Here is a tiny trained network, its code and every weight. The questions are about switching its units off for an input and a class, where a switched-off unit gives its printed mean instead of its output.

import numpy as np


def w(rows, s, z=0):
    codes = np.array(rows[::2]) - 128.0
    scale = np.full(codes.shape[1], s)
    scale[-1] = z or s
    return codes * scale


def f(y):
    return y / 2 * (1 + np.tanh(0.7978845608 * (y + 0.044715 * y**3)))


def log_softmax(a):
    a = a - a.max(-1, keepdims=True)
    return a - np.log(np.exp(a).sum(-1, keepdims=True))


def net(x, mask):
    res = np.array(x, float).reshape(1, 5) / 4 @ E
    y = f(res @ A[0][:, :-1].T + A[0][:, -1])
    res = res + np.where(mask, y, B[0][:, -1]) @ B[0][:, :-1]
    return log_softmax(res[-1] @ U[:, :-1].T + U[:, -1])


A, B = {}, {}
E = w([
[166,159,136,195,192,99,108,158,114,95,168],'x0',
[100,199,190,166,165,42,87,160,160,138,161],'x1',
[208,125,78,183,145,157,160,146,118,67,151],'x2',
[149,166,135,151,142,121,143,184,254,67,140],'x3',
[111,59,167,102,176,136,72,189,124,161,188],'x4',
],0.0083)
A[0] = w([
[152,165,71,136,62,130,206,94,144,117,71,255],'N1',
[48,82,145,59,122,128,92,67,55,237,126,200],'N2',
[36,92,200,54,141,111,44,146,140,234,147,226],'N3',
[84,211,159,144,124,56,122,142,195,120,105,196],'N4',
[211,151,128,253,187,97,114,163,124,69,187,210],'N5',
[174,61,29,100,85,248,189,98,122,107,89,196],'N6',
],0.0063,0.0034)
B[0] = w([
[106,137,95,80,90,159,194,50,113,100,59,215],'N1',
[88,61,86,205,2,99,100,208,23,249,42,247],'N2',
[69,31,215,148,94,73,73,237,150,189,156,255],'N3',
[76,190,172,111,132,65,162,75,206,77,112,203],'N4',
[204,186,41,162,228,78,54,153,103,34,179,240],'N5',
[198,13,21,29,143,243,224,92,68,100,93,253],'N6',
],0.0065,0.0083)
U = w([
[173,75,85,39,119,255,182,80,94,113,107,157],'0',
[76,89,136,180,69,100,99,159,59,218,101,136],'1',
[69,98,204,102,135,105,106,164,224,137,196,8],'2',
[213,171,99,193,183,95,90,137,124,76,213,180],'3',
[78,211,141,126,101,96,169,13,164,100,78,140],'4',
],0.008,0.0017)

Each question gives the input, the list of numbers given to net, and the class t.
The units are the neurons (one row each of A and B). Each row of codes is followed by its name. A weight is (code - 128) times the scale printed after its matrix; where a second scale follows, it is the last column's (A, B and U).
mask holds one flag per neuron, in row order. A switched-off neuron (its flag False) gives its mean, the last column of its row in B, instead of its output. The means were averaged over made-up inputs and are rounded, as every weight is.
A unit's drop is (log p(t) with every unit on - log p(t) with that unit switched off) / (log p(t) with every unit on - log p(t) with every unit switched off).
The circuit of an input: a set's keep is (log p(t) with only the set's units on - log p(t) with every unit switched off) / (log p(t) with every unit on - log p(t) with every unit switched off). Starting from all 6 units, units are removed one at a time, each time the one whose removal leaves the highest keep (on an exact tie, the one counted first), for as long as the keep stays at least 0.8.
circuit, biggest first: the units of the circuit, biggest drop first
most important unit: the unit with the biggest drop
top k neurons: the k neurons with the biggest drops, biggest first
drop of u: that unit's drop, to one decimal
input [7,-1,-1,-3,-4], class 3: most important unit -> N6
input [6,8,-7,-2,-4], class 2: circuit, biggest first -> N3; N4; N1
input [-6,8,7,-3,-2], class 3: top 2 neurons -> N2; N6
input [-6,5,4,0,2], class 2: top 4 neurons -> N2; N6; N5; N1
input [-3,1,1,4,4], class 2: top 3 neurons -> N2; N6; N5
input [-5,-7,1,-7,7], class 1: top 3 neurons -> N2; N3; N1
input [4,3,-5,3,-3], class 4: top 2 neurons -> N4; N3
input [-2,-3,-2,5,6], class 2: top 2 neurons -> N2; N6
input [3,-3,0,6,0], class 3: drop of N5 -> 0.2
input [-5,-4,-5,-8,-3], class 1: drop of N2 -> 3.9
input [0,-8,-7,-4,4], class 1: drop of N5 -> 0.0
